Below are the code and all the weights of a small trained network. Each question names an input and a class and asks about switching units off, where a switched-off unit gives its printed mean instead of its output.

import numpy as np


def w(rows, s, z=0):
    codes = np.array(rows[::2]) - 128.0
    scale = np.full(codes.shape[1], s)
    scale[-1] = z or s
    return codes * scale


def f(y):
    return y / 2 * (1 + np.tanh(0.7978845608 * (y + 0.044715 * y**3)))


def log_softmax(a):
    a = a - a.max(-1, keepdims=True)
    return a - np.log(np.exp(a).sum(-1, keepdims=True))


def net(x, mask):
    res = np.array(x, float).reshape(1, 2) / 4 @ E
    y = f(res @ A[0][:, :-1].T + A[0][:, -1])
    res = res + np.where(mask, y, B[0][:, -1]) @ B[0][:, :-1]
    return log_softmax(res[-1] @ U[:, :-1].T + U[:, -1])


A, B = {}, {}
E = w([
[78,118,7,174,176,178,40,138,186,224,72],'x0',
[198,207,103,183,32,226,119,173,67,143,45],'x1',
],0.018)
A[0] = w([
[115,142,67,192,120,159,70,129,134,245,27,141],'n0',
[120,164,36,163,125,128,26,143,151,253,87,193],'n1',
[185,196,123,200,67,207,115,233,87,190,52,170],'n2',
[128,172,42,141,116,159,34,73,148,228,88,254],'n3',
[93,103,51,175,145,160,17,113,214,227,120,60],'n4',
[119,146,218,73,113,69,136,69,145,16,195,216],'n5',
],0.011,0.0055)
B[0] = w([
[70,152,146,162,155,63,113,212,141,88,33,236],'n0',
[28,109,159,209,142,127,121,199,142,75,34,241],'n1',
[140,192,186,63,62,90,63,101,120,140,62,254],'n2',
[99,83,68,153,168,113,144,210,153,148,3,232],'n3',
[64,27,47,88,181,190,151,96,70,85,114,233],'n4',
[112,68,132,159,117,138,170,120,121,81,191,219],'n5',
],0.013,0.041)
U = w([
[48,47,22,156,180,204,120,176,144,202,48,210],'0',
[30,55,91,78,217,32,107,60,199,136,221,186],'1',
[85,233,150,168,91,53,46,227,189,195,49,84],'2',
[204,147,188,174,33,170,185,163,10,63,161,162],'3',
[228,252,150,68,65,178,62,46,63,191,45,103],'4',
[228,203,59,218,227,96,53,56,196,88,145,1],'5',
],0.012,0.0082)

Each question gives the input, the list of numbers given to net, and the class t.
The units are the neurons (one row each of A and B). Each row of codes is followed by its name. A weight is (code - 128) times the scale printed after its matrix; where a second scale follows, it is the last column's (A, B and U).
mask holds one flag per neuron, in row order. A switched-off neuron (its flag False) gives its mean, the last column of its row in B, instead of its output. The means were averaged over made-up inputs and are rounded, as every weight is.
A unit's drop is (log p(t) with every unit on - log p(t) with that unit switched off) / (log p(t) with every unit on - log p(t) with every unit switched off).
The circuit of an input: a set's keep is (log p(t) with only the set's units on - log p(t) with every unit switched off) / (log p(t) with every unit on - log p(t) with every unit switched off). Starting from all 6 units, units are removed one at a time, each time the one whose removal leaves the highest keep (on an exact tie, the one counted first), for as long as the keep stays at least 0.8.
circuit, biggest first: the units of the circuit, biggest drop first
most important unit: the unit with the biggest drop
top k neurons: the k neurons with the biggest drops, biggest first
drop when u is switched off: that unit's drop, to one decimal
input [5,7], class 2: most important unit : n2
input [-2,2], class 4: circuit, biggest first : (n1 n3)
input [-2,0], class 3: top 2 neurons : (n3 n4)
input [-8,-5], class 3: circuit, biggest first : (n4 n5)
input [2,2], class 2: circuit, biggest first : (n5 n4)
input [1,-4], class 1: top 2 neurons : (n3 n1)
input [-1,-2], class 1: circuit, biggest first : (n3 n1)
input [-3,3], class 4: circuit, biggest first : (n1 n3)
input [-2,4], class 4: top 2 neurons : (n1 n0)
input [-6,5], class 4: top 2 neurons : (n1 n2)
input [-5,-3], class 3: top 2 neurons : (n4 n3)
input [3,3], class 2: top 2 neurons : (n2 n0)
input [-1,3], class 4: top 3 neurons : (n1 n0 n3)
input [3,4], class 2: circuit, biggest first : (n2)
input [-1,2], class 4: top 3 neurons : (n1 n0 n3)
input [-1,-4], class 1: drop when n1 is switched off : 0.0
input [-7,-3], class 3: drop when n4 is switched off : 0.2
input [-7,-7], class 1: drop when n2 is switched off : 0.1
